Below is a small trained network, with its code and all its weights. Each question gives an input and a class and asks what happens when units are switched off, that is, made to give their printed mean instead of their output.

import numpy as np


def w(rows, s, z=0):
    codes = np.array(rows[::2]) - 128.0
    scale = np.full(codes.shape[1], s)
    scale[-1] = z or s
    return codes * scale


def f(y):
    return y / 2 * (1 + np.tanh(0.7978845608 * (y + 0.044715 * y**3)))


def log_softmax(a):
    a = a - a.max(-1, keepdims=True)
    return a - np.log(np.exp(a).sum(-1, keepdims=True))


def net(x, mask):
    res = np.array(x, float).reshape(1, 8) / 4 @ E
    y = f(res @ A[0][:, :-1].T + A[0][:, -1])
    res = res + np.where(mask, y, B[0][:, -1]) @ B[0][:, :-1]
    return log_softmax(res[-1] @ U[:, :-1].T + U[:, -1])


A, B = {}, {}
E = w([
[128,130,127,130,127],'x0',
[54,159,177,95,206],'x1',
[131,124,132,126,128],'x2',
[127,170,107,2,81],'x3',
[87,62,49,105,163],'x4',
[129,127,129,127,128],'x5',
[129,126,127,129,128],'x6',
[127,128,127,129,129],'x7',
],0.0083)
A[0] = w([
[125,135,114,108,121,128],'neuron 1',
[131,133,151,157,115,190],'neuron 2',
[147,138,100,98,94,138],'neuron 3',
[125,133,130,133,136,130],'neuron 4',
[115,170,142,105,100,157],'neuron 5',
[155,162,66,68,41,152],'neuron 6',
[64,145,176,197,247,136],'neuron 7',
[109,105,123,122,152,123],'neuron 8',
[64,163,179,108,201,202],'neuron 9',
[169,121,71,159,67,248],'neuron 10',
[161,73,106,191,139,161],'neuron 11',
[179,56,115,238,91,191],'neuron 12',
[81,68,21,112,171,203],'neuron 13',
[154,141,90,82,39,159],'neuron 14',
[87,55,11,102,184,202],'neuron 15',
[105,139,136,60,137,121],'neuron 16',
[133,141,108,95,111,145],'neuron 17',
[159,204,179,154,104,250],'neuron 18',
[100,121,139,164,160,158],'neuron 19',
[147,186,173,151,100,253],'neuron 20',
[139,147,153,159,111,188],'neuron 21',
[82,182,162,8,150,111],'neuron 22',
[130,140,135,127,128,143],'neuron 23',
[111,156,147,89,140,129],'neuron 24',
],0.012,0.0047)
B[0] = w([
[122,126,101,112,128,135],'neuron 1',
[162,146,138,173,147,162],'neuron 2',
[141,99,83,118,115,159],'neuron 3',
[133,127,137,125,134,130],'neuron 4',
[140,145,120,68,78,160],'neuron 5',
[176,53,28,108,98,219],'neuron 6',
[244,11,174,103,196,243],'neuron 7',
[112,112,158,103,135,140],'neuron 8',
[165,149,185,32,205,224],'neuron 9',
[106,124,69,249,62,221],'neuron 10',
[55,132,208,168,120,201],'neuron 11',
[60,226,193,220,121,254],'neuron 12',
[26,64,132,125,159,238],'neuron 13',
[173,58,79,115,66,205],'neuron 14',
[15,58,104,130,180,251],'neuron 15',
[88,163,90,87,142,168],'neuron 16',
[127,120,83,105,120,152],'neuron 17',
[217,202,132,137,111,222],'neuron 18',
[148,93,174,141,152,168],'neuron 19',
[202,181,136,144,105,210],'neuron 20',
[169,160,131,177,148,166],'neuron 21',
[60,253,99,28,114,224],'neuron 22',
[136,136,127,123,126,134],'neuron 23',
[116,162,124,81,132,155],'neuron 24',
],0.027,0.0089)
U = w([
[136,211,172,213,96,224],'0',
[4,117,152,195,138,108],'1',
[230,124,187,121,177,227],'2',
[105,11,176,110,202,37],'3',
[214,117,58,134,51,254],'4',
[77,20,47,127,99,67],'5',
[137,230,131,65,116,27],'6',
[17,140,106,63,173,56],'7',
],0.0043,0.00062)

Each question gives the input, the list of numbers given to net, and the class t.
The units are the neurons (one row each of A and B). Each row of codes is followed by its name. A weight is (code - 128) times the scale printed after its matrix; where a second scale follows, it is the last column's (A, B and U).
mask holds one flag per neuron, in row order. A switched-off neuron (its flag False) gives its mean, the last column of its row in B, instead of its output. The means were averaged over made-up inputs and are rounded, as every weight is.
A unit's drop is (log p(t) with every unit on - log p(t) with that unit switched off) / (log p(t) with every unit on - log p(t) with every unit switched off).
The circuit of an input: a set's keep is (log p(t) with only the set's units on - log p(t) with every unit switched off) / (log p(t) with every unit on - log p(t) with every unit switched off). Starting from the 12 units with the biggest drops (on a tie, the unit counted first), units are removed one at a time, each time the one whose removal leaves the highest keep (on an exact tie, the one counted first), for as long as the keep stays at least 0.8.
circuit, biggest first: the units of the circuit, biggest drop first
most important unit: the unit with the biggest drop
k most important neurons: the k neurons with the biggest drops, biggest first
drop when u is switched off: that unit's drop, to one decimal
input [7,3,5,0,5,3,8,-2], class 3: circuit, biggest first -> neuron 12; neuron 10
input [6,-7,6,6,0,7,6,2], class 4: most important unit -> neuron 15
input [7,7,0,6,0,-5,-8,-8], class 6: circuit, biggest first -> neuron 15; neuron 22
input [8,0,-4,-5,8,-2,7,-3], class 1: 3 most important neurons -> neuron 12; neuron 11; neuron 9
input [-6,7,-1,7,0,5,-3,-3], class 6: circuit, biggest first -> neuron 15; neuron 22
input [4,-5,3,3,0,-1,8,-1], class 4: 2 most important neurons -> neuron 15; neuron 13
input [-7,-4,-7,8,0,2,-3,-8], class 4: 2 most important neurons -> neuron 15; neuron 13
input [-8,0,2,-1,-3,6,-8,1], class 0: 2 most important neurons -> neuron 7; neuron 6
input [-3,1,1,7,-3,-6,2,1], class 6: 4 most important neurons -> neuron 22; neuron 7; neuron 10; neuron 16
input [0,2,-5,0,-6,-4,-8,5], class 2: 2 most important neurons -> neuron 12; neuron 22
input [3,1,1,2,2,0,6,-1], class 7: 2 most important neurons -> neuron 7; neuron 10
input [-7,8,4,-3,0,2,-3,-2], class 2: 2 most important neurons -> neuron 15; neuron 13
input [3,5,8,0,-6,7,7,-1], class 2: 2 most important neurons -> neuron 7; neuron 12
input [-4,5,-8,-1,3,-5,-3,4], class 3: most important neuron -> neuron 7
input [0,5,-6,1,-3,-1,-3,-5], class 6: drop when neuron 22 is switched off -> 0.6
input [-8,2,3,-6,7,-5,8,-1], class 3: drop when neuron 7 is switched off -> 1.3
input [1,3,-7,8,-3,-2,0,3], class 6: drop when neuron 22 is switched off -> 0.8
